Here is a tiny trained network, its code and every weight. The questions are about switching its units off for an input and a class, where a switched-off unit gives its printed mean instead of its output.

import numpy as np


def w(rows, s, z=0):
    codes = np.array(rows[::2]) - 128.0
    scale = np.full(codes.shape[1], s)
    scale[-1] = z or s
    return codes * scale


def f(y):
    return np.maximum(y, 0)


def log_softmax(a):
    a = a - a.max(-1, keepdims=True)
    return a - np.log(np.exp(a).sum(-1, keepdims=True))


def net(x, mask):
    res = np.array(x, float).reshape(1, 4) / 4 @ E
    y = f(res @ A[0][:, :-1].T + A[0][:, -1])
    res = res + np.where(mask, y, B[0][:, -1]) @ B[0][:, :-1]
    return log_softmax(res[-1] @ U[:, :-1].T + U[:, -1])


A, B = {}, {}
E = w([
[121,211,112,252],'x0',
[187,96,254,178],'x1',
[127,124,128,130],'x2',
[163,239,133,32],'x3',
],0.0094)
A[0] = w([
[107,164,96,212,46],'N0',
[166,204,84,228,128],'N1',
[189,249,125,34,63],'N2',
[2,110,58,130,128],'N3',
[47,142,52,83,2],'N4',
[53,187,67,104,141],'N5',
[74,43,129,62,112],'N6',
],0.0088,0.0038)
B[0] = w([
[171,105,79,77,197],'N0',
[184,34,105,11,240],'N1',
[111,59,66,237,254],'N2',
[126,167,183,186,216],'N3',
[255,197,215,135,189],'N4',
[122,166,197,128,217],'N5',
[194,141,43,119,206],'N6',
],0.0094,0.0078)
U = w([
[156,105,64,16,65],'0',
[154,151,254,147,68],'1',
[87,125,111,117,247],'2',
[81,95,44,231,84],'3',
],0.016,0.012)

Each question gives the input, the list of numbers given to net, and the class t.
The units are the neurons (one row each of A and B). Each row of codes is followed by its name. A weight is (code - 128) times the scale printed after its matrix; where a second scale follows, it is the last column's (A, B and U).
mask holds one flag per neuron, in row order. A switched-off neuron (its flag False) gives its mean, the last column of its row in B, instead of its output. The means were averaged over made-up inputs and are rounded, as every weight is.
A unit's drop is (log p(t) with every unit on - log p(t) with that unit switched off) / (log p(t) with every unit on - log p(t) with every unit switched off).
The circuit of an input: a set's keep is (log p(t) with only the set's units on - log p(t) with every unit switched off) / (log p(t) with every unit on - log p(t) with every unit switched off). Starting from all 7 units, units are removed one at a time, each time the one whose removal leaves the highest keep (on an exact tie, the one counted first), for as long as the keep stays at least 0.8.
circuit, biggest first: the units of the circuit, biggest drop first
most important unit: the unit with the biggest drop
k most important neurons: the k neurons with the biggest drops, biggest first
drop when u is switched off: that unit's drop, to one decimal
input [-4,-3,-6,7], class 3: 2 most important neurons	(N2, N1)
input [8,-1,8,-5], class 0: 3 most important neurons	(N1, N0, N2)
input [-7,7,-6,-3], class 0: circuit, biggest first	(N6)
input [1,2,2,5], class 3: circuit, biggest first	(N2, N4)
input [-5,-6,-5,7], class 3: 2 most important neurons	(N2, N1)
input [2,-1,-1,3], class 3: 2 most important neurons	(N2, N4)
input [-4,-6,2,7], class 3: 2 most important neurons	(N2, N1)
input [4,3,5,-4], class 2: 2 most important neurons	(N2, N6)
input [4,7,-8,7], class 2: circuit, biggest first	(N2, N4, N3)
input [7,-8,4,2], class 1: circuit, biggest first	(N5, N4)
input [-1,-7,-5,-6], class 1: 3 most important neurons	(N4, N3, N2)
input [-3,-8,-1,-2], class 1: circuit, biggest first	(N4, N3)
input [7,-4,-3,-6], class 0: circuit, biggest first	(N1, N0)
input [-5,5,-7,1], class 2: most important unit	N1
input [0,-5,1,4], class 1: circuit, biggest first	(N4, N5)
input [3,3,-5,5], class 2: 3 most important neurons	(N6, N1, N3)
input [-1,2,-6,4], class 2: 2 most important neurons	(N6, N3)
input [-3,-8,3,8], class 1: 2 most important neurons	(N4, N5)
input [8,-5,-3,4], class 0: 2 most important neurons	(N1, N0)
input [-4,6,7,3], class 2: most important neuron	(N4)
input [-4,5,6,0], class 2: drop when N1 is switched off	1.0
input [-1,-7,-6,7], class 1: drop when N5 is switched off	0.4
input [2,-8,6,5], class 1: drop when N5 is switched off	0.2
